Here is a tiny trained network, its code and every weight. The questions are about switching its units off for an input and a class, where a switched-off unit gives its printed mean instead of its output.

import numpy as np


def w(rows, s, z=0):
    codes = np.array(rows[::2]) - 128.0
    scale = np.full(codes.shape[1], s)
    scale[-1] = z or s
    return codes * scale


def f(y):
    return y / 2 * (1 + np.tanh(0.7978845608 * (y + 0.044715 * y**3)))


def log_softmax(a):
    a = a - a.max(-1, keepdims=True)
    return a - np.log(np.exp(a).sum(-1, keepdims=True))


def net(x, mask):
    res = np.array(x, float).reshape(1, 5) / 4 @ E
    y = f(res @ A[0][:, :-1].T + A[0][:, -1])
    res = res + np.where(mask, y, B[0][:, -1]) @ B[0][:, :-1]
    return log_softmax(res[-1] @ U[:, :-1].T + U[:, -1])


A, B = {}, {}
E = w([
[237,199,40,66,165],'x0',
[223,78,173,108,186],'x1',
[73,92,121,16,108],'x2',
[166,232,221,100,90],'x3',
[92,189,145,102,255],'x4',
],0.009)
A[0] = w([
[181,161,53,93,157,164],'N0',
[161,167,62,119,116,79],'N1',
[74,174,102,160,107,62],'N2',
[119,57,52,170,174,111],'N3',
[164,166,67,96,108,72],'N4',
[103,82,57,136,150,85],'N5',
[143,143,110,152,150,51],'N6',
[98,103,177,174,135,68],'N7',
[146,107,87,222,170,116],'N8',
[106,123,109,133,181,74],'N9',
[91,122,142,16,102,84],'N10',
[145,150,144,182,149,97],'N11',
[80,172,78,146,106,103],'N12',
[137,161,162,107,100,71],'N13',
[179,77,115,157,44,66],'N14',
[150,147,97,114,131,84],'N15',
[140,178,101,253,134,128],'N16',
[174,49,187,87,161,135],'N17',
[71,177,78,126,94,200],'N18',
[140,98,143,111,194,104],'N19',
[114,101,168,133,132,255],'N20',
[76,171,155,131,238,123],'N21',
[96,164,121,140,158,111],'N22',
[89,77,113,35,129,128],'N23',
[107,141,152,107,182,62],'N24',
[185,90,168,138,164,168],'N25',
[146,178,177,89,97,77],'N26',
[62,94,208,156,129,77],'N27',
[142,201,218,119,87,85],'N28',
[135,144,140,150,128,73],'N29',
[155,164,166,163,119,138],'N30',
[166,111,122,119,53,140],'N31',
],0.015,0.0072)
B[0] = w([
[128,69,85,192,196,245],'N0',
[47,82,116,175,135,186],'N1',
[57,168,212,139,124,174],'N2',
[126,150,71,22,174,226],'N3',
[45,82,116,177,148,188],'N4',
[79,160,107,37,147,191],'N5',
[48,123,147,141,55,135],'N6',
[29,82,97,184,133,192],'N7',
[118,192,74,123,74,207],'N8',
[98,99,129,83,80,151],'N9',
[161,184,79,194,1,207],'N10',
[111,159,124,143,44,166],'N11',
[75,171,235,112,152,182],'N12',
[79,136,109,80,124,155],'N13',
[144,36,198,86,46,221],'N14',
[63,104,129,159,123,152],'N15',
[213,180,96,189,62,235],'N16',
[71,213,228,143,181,210],'N17',
[170,174,219,138,226,225],'N18',
[115,133,172,114,121,170],'N19',
[221,97,81,163,233,227],'N20',
[221,24,171,90,77,245],'N21',
[132,109,171,103,106,162],'N22',
[159,194,68,178,28,216],'N23',
[90,92,159,110,45,163],'N24',
[110,187,211,161,162,202],'N25',
[94,148,97,55,158,186],'N26',
[11,57,76,198,158,245],'N27',
[92,158,65,30,148,227],'N28',
[75,147,125,124,84,129],'N29',
[134,165,75,114,115,186],'N30',
[211,68,167,97,114,205],'N31',
],0.027,0.011)
U = w([
[62,90,37,219,113,127],'0',
[90,193,19,38,86,141],'1',
[141,223,43,199,1,245],'2',
[150,52,149,98,21,123],'3',
[98,222,180,171,119,131],'4',
[243,153,43,188,199,252],'5',
[181,147,59,161,142,20],'6',
[193,141,53,159,133,16],'7',
],0.0083,0.004)

Each question gives the input, the list of numbers given to net, and the class t.
The units are the neurons (one row each of A and B). Each row of codes is followed by its name. A weight is (code - 128) times the scale printed after its matrix; where a second scale follows, it is the last column's (A, B and U).
mask holds one flag per neuron, in row order. A switched-off neuron (its flag False) gives its mean, the last column of its row in B, instead of its output. The means were averaged over made-up inputs and are rounded, as every weight is.
A unit's drop is (log p(t) with every unit on - log p(t) with that unit switched off) / (log p(t) with every unit on - log p(t) with every unit switched off).
The circuit of an input: a set's keep is (log p(t) with only the set's units on - log p(t) with every unit switched off) / (log p(t) with every unit on - log p(t) with every unit switched off). Starting from the 12 units with the biggest drops (on a tie, the unit counted first), units are removed one at a time, each time the one whose removal leaves the highest keep (on an exact tie, the one counted first), for as long as the keep stays at least 0.8.
units of the circuit, in order: the units of the circuit, biggest drop first
most important unit: the unit with the biggest drop
top k neurons: the k neurons with the biggest drops, biggest first
drop when u is switched off: that unit's drop, to one decimal
input [1,-1,8,-4,7], class 2: top 2 neurons => [N23, N10]
input [-7,-6,-8,-6,-6], class 2: units of the circuit, in order => [N16]
input [5,-3,-6,-2,3], class 2: top 4 neurons => [N16, N27, N8, N20]
input [7,-2,-4,2,7], class 0: top 4 neurons => [N0, N14, N1, N4]
input [-4,7,8,-6,1], class 2: top 3 neurons => [N23, N10, N18]
input [1,-8,-1,-4,-8], class 3: top 2 neurons => [N14, N31]
input [-1,6,-3,-1,5], class 4: top 3 neurons => [N17, N25, N14]
input [6,6,0,-1,0], class 0: top 2 neurons => [N0, N18]
input [2,2,6,4,5], class 2: top 3 neurons => [N10, N23, N14]
input [8,-2,-4,8,7], class 0: top 2 neurons => [N0, N4]
input [2,-6,4,7,-6], class 1: top 2 neurons => [N28, N26]
input [3,3,-3,3,-1], class 5: top 3 neurons => [N27, N10, N7]
input [-2,6,4,-2,-5], class 4: top 2 neurons => [N17, N21]
input [-3,7,-8,0,6], class 2: most important unit => N16
input [3,6,3,-3,0], class 4: drop when N17 is switched off => 1.0
input [-3,0,5,4,7], class 3: drop when N21 is switched off => 2.5
input [-6,-6,-1,-7,-4], class 1: drop when N0 is switched off => 0.3
